Below is a small trained network, with its code and all its weights. Each question gives an input and a target symbol and asks what happens when units are switched off, that is, made to give their printed mean instead of their output.

import numpy as np


def w(rows, s, z=0):
    codes = np.array(rows[::2]) - 128.0
    scale = np.full(codes.shape[1], s)
    scale[-1] = z or s
    return codes * scale


def norm(h):
    return h / np.sqrt((h * h).mean(-1, keepdims=True) + 1e-5)


def f(y):
    return y / 2 * (1 + np.tanh(0.7978845608 * (y + 0.044715 * y**3)))


def softmax(a):
    e = np.exp(a - a.max(-1, keepdims=True))
    return e / e.sum(-1, keepdims=True)


def log_softmax(a):
    a = a - a.max(-1, keepdims=True)
    return a - np.log(np.exp(a).sum(-1, keepdims=True))


def net(x, mask):
    ids = ['ΓΘαζημσψ'.index(c) for c in x.split()]
    T = len(ids)
    res = E[ids] + P[:T]
    u = 0
    for l in range(2):
        r = norm(res)
        for j in range(2):
            rows = slice(4 * j, 4 * j + 4)
            q, k, v = (r @ M[l][rows].T for M in (Q, K, V))
            z = softmax(np.where(np.tri(T) > 0, q @ k.T / 4**0.5, -1e9)) @ v
            o = O[l][rows]
            res = res + np.where(mask[u + j], z, o[:, -1]) @ o[:, :-1]
        u += 2
        y = f(norm(res) @ A[l][:, :-1].T + A[l][:, -1])
        res = res + np.where(mask[u : u + 4], y, B[l][:, -1]) @ B[l][:, :-1]
        u += 4
    return log_softmax(norm(res)[-1] @ U[:, :-1].T + U[:, -1])


Q, K, V, O, A, B = {}, {}, {}, {}, {}, {}
E = w([
[189,70,134],'Γ',
[182,65,122],'Θ',
[173,74,139],'α',
[88,201,186],'ζ',
[17,254,164],'η',
[178,76,89],'μ',
[180,123,80],'σ',
[179,126,85],'ψ',
],0.014)
P = w([
[109,24,134],'0',
[143,139,251],'1',
[156,137,80],'2',
[235,230,137],'3',
[79,62,154],'4',
[176,157,102],'5',
[160,101,148],'6',
[65,68,148],'7',
[179,156,105],'8',
[94,194,165],'9',
[39,56,178],'10',
[186,155,106],'11',
[131,147,179],'12',
],0.013)
Q[0] = w([
[119,120,55],'L0H1',
[164,185,111],'L0H1',
[3,49,179],'L0H1',
[140,119,158],'L0H1',
[120,19,153],'L0H2',
[163,110,160],'L0H2',
[128,75,151],'L0H2',
[156,145,197],'L0H2',
],0.014)
K[0] = w([
[111,89,80],'L0H1',
[19,247,117],'L0H1',
[218,94,108],'L0H1',
[143,104,219],'L0H1',
[188,181,172],'L0H2',
[141,134,156],'L0H2',
[248,152,159],'L0H2',
[101,52,201],'L0H2',
],0.012)
V[0] = w([
[2,226,65],'L0H1',
[160,31,42],'L0H1',
[73,209,81],'L0H1',
[203,57,199],'L0H1',
[50,51,184],'L0H2',
[177,164,191],'L0H2',
[67,45,113],'L0H2',
[167,132,208],'L0H2',
],0.0067)
O[0] = w([
[198,63,113,1],'L0H1',
[51,182,128,123],'L0H1',
[151,55,151,48],'L0H1',
[52,137,165,228],'L0H1',
[114,198,86,118],'L0H2',
[61,123,189,180],'L0H2',
[154,2,43,122],'L0H2',
[137,95,163,204],'L0H2',
],0.0067,0.0032)
A[0] = w([
[164,208,107,2],'L0N1',
[113,137,159,69],'L0N2',
[168,147,253,179],'L0N3',
[208,132,135,101],'L0N4',
],0.016,0.0042)
B[0] = w([
[216,2,178,146],'L0N1',
[48,141,138,141],'L0N2',
[157,229,19,253],'L0N3',
[55,97,4,202],'L0N4',
],0.0078,0.0076)
Q[1] = w([
[126,17,79],'L1H1',
[95,77,173],'L1H1',
[88,69,201],'L1H1',
[108,12,116],'L1H1',
[70,88,92],'L1H2',
[185,164,214],'L1H2',
[184,249,165],'L1H2',
[6,113,112],'L1H2',
],0.015)
K[1] = w([
[242,130,112],'L1H1',
[232,55,164],'L1H1',
[139,75,152],'L1H1',
[217,118,93],'L1H1',
[204,64,18],'L1H2',
[9,104,160],'L1H2',
[77,115,251],'L1H2',
[198,126,90],'L1H2',
],0.014)
V[1] = w([
[158,158,223],'L1H1',
[61,240,103],'L1H1',
[4,154,154],'L1H1',
[138,164,171],'L1H1',
[159,53,191],'L1H2',
[78,172,137],'L1H2',
[181,96,87],'L1H2',
[201,117,98],'L1H2',
],0.012)
O[1] = w([
[18,143,44,36],'L1H1',
[56,54,68,255],'L1H1',
[140,246,29,211],'L1H1',
[112,90,85,100],'L1H1',
[111,209,23,45],'L1H2',
[28,56,117,104],'L1H2',
[136,152,253,199],'L1H2',
[166,167,185,185],'L1H2',
],0.0052,0.006)
A[1] = w([
[154,10,74,1],'L1N1',
[178,175,224,69],'L1N2',
[72,44,150,4],'L1N3',
[248,47,117,116],'L1N4',
],0.013,0.0048)
B[1] = w([
[185,174,199,184],'L1N1',
[1,6,120,155],'L1N2',
[131,24,127,123],'L1N3',
[76,249,13,254],'L1N4',
],0.0066,0.0091)
U = w([
[102,145,91,3],'Γ',
[91,115,64,56],'Θ',
[102,134,94,48],'α',
[102,134,82,49],'ζ',
[83,173,168,226],'η',
[151,251,133,168],'μ',
[193,157,145,134],'σ',
[118,77,120,141],'ψ',
],0.017,0.0068)

Each question gives the input, a string of symbols that net reads in full, and the target symbol t.
The units are the heads (4 rows each of Q, K, V and O) and the neurons (one row each of A and B). Each row of codes is followed by its name. A weight is (code - 128) times the scale printed after its matrix; where a second scale follows, it is the last column's (O, A, B and U).
mask holds one flag per unit, layer by layer, with each layer's heads first. A switched-off unit (its flag False) gives its mean, the last column of its rows in O or B, instead of its output. The means were averaged over made-up inputs and are rounded, as every weight is.
A unit's drop is (log p(t) with every unit on - log p(t) with that unit switched off) / (log p(t) with every unit on - log p(t) with every unit switched off).
The circuit of an input: a set's keep is (log p(t) with only the set's units on - log p(t) with every unit switched off) / (log p(t) with every unit on - log p(t) with every unit switched off). Starting from all 12 units, units are removed one at a time, each time the one whose removal leaves the highest keep (on an exact tie, the one counted first), for as long as the keep stays at least 0.8.
units of the circuit, in order: the units of the circuit, biggest drop first
top k neurons: the k neurons with the biggest drops, biggest first
k most important neurons of layer l: the k neurons of layer l with the biggest drops, biggest first
input μ μ η, target σ: units of the circuit, in order : (L0H1; L0N1)
input σ Θ μ, target ψ: top 2 neurons : (L1N3; L0N3)
input Θ μ μ ζ σ η ζ μ, target η: top 3 neurons : (L0N3; L1N4; L1N2)
input α μ μ Θ Θ ζ μ σ, target η: top 2 neurons : (L0N3; L1N4)
input μ Θ μ μ μ μ μ μ μ η ψ Γ, target σ: most important neuron of layer 1 : (L1N1)
input ζ μ μ α Θ, target μ: units of the circuit, in order : (L0H2; L0N3)
input σ α η α μ, target μ: 2 most important neurons of layer 0 : (L0N1; L0N4)
input μ ψ μ ζ μ Γ μ μ Θ η Θ ψ, target σ: top 2 neurons : (L0N3; L1N1)
input μ α σ Γ Γ Θ, target Θ: units of the circuit, in order : (L1H2; L0H1; L1N4)
input μ μ σ Θ Γ, target μ: top 2 neurons : (L0N1; L0N3)
input μ Θ Θ Θ ψ μ Γ μ μ η σ, target μ: units of the circuit, in order : (L0N4; L1N2)
input Θ ψ ζ ζ Θ μ η Θ, target η: top 2 neurons : (L1N4; L0N4)
input μ Θ μ Γ α, target μ: units of the circuit, in order : (L0H2; L0N3)
input Θ μ μ μ η ζ μ η μ ψ Θ Γ, target σ: units of the circuit, in order : (L0H1)
input μ μ μ σ μ Θ, target Θ: units of the circuit, in order : (L0H2; L1H2; L1H1; L0N1)
input μ Θ μ μ Γ Θ μ Θ, target η: top 3 neurons : (L1N4; L0N3; L1N2)
input α μ μ μ ψ μ Θ Θ σ μ σ η, target σ: top 3 neurons : (L0N1; L0N3; L1N1)
input η μ σ μ Θ, target μ: top 3 neurons : (L0N3; L0N4; L0N1)
input ζ ψ Θ ζ Θ σ Γ ψ, target η: units of the circuit, in order : (L0H1; L0N3)
input μ Θ ζ α μ η Θ α, target η: units of the circuit, in order : (L0H1)
input μ α Θ μ μ ψ, target Θ: 2 most important neurons of layer 0 : (L0N4; L0N3)
input Θ μ Θ Θ μ μ μ η ζ μ Γ, target μ: top 2 neurons : (L0N3; L0N1)
input μ μ σ Γ μ Γ μ μ μ, target ψ: top 2 neurons : (L0N1; L0N3)
input η μ Θ Θ ζ η μ Γ μ Θ α ψ, target σ: 2 most important neurons of layer 0 : (L0N3; L0N2)
input ζ μ μ α α, target η: 2 most important neurons of layer 1 : (L1N4; L1N1)
input η μ η μ μ μ Θ Γ, target η: 2 most important neurons of layer 1 : (L1N4; L1N1)
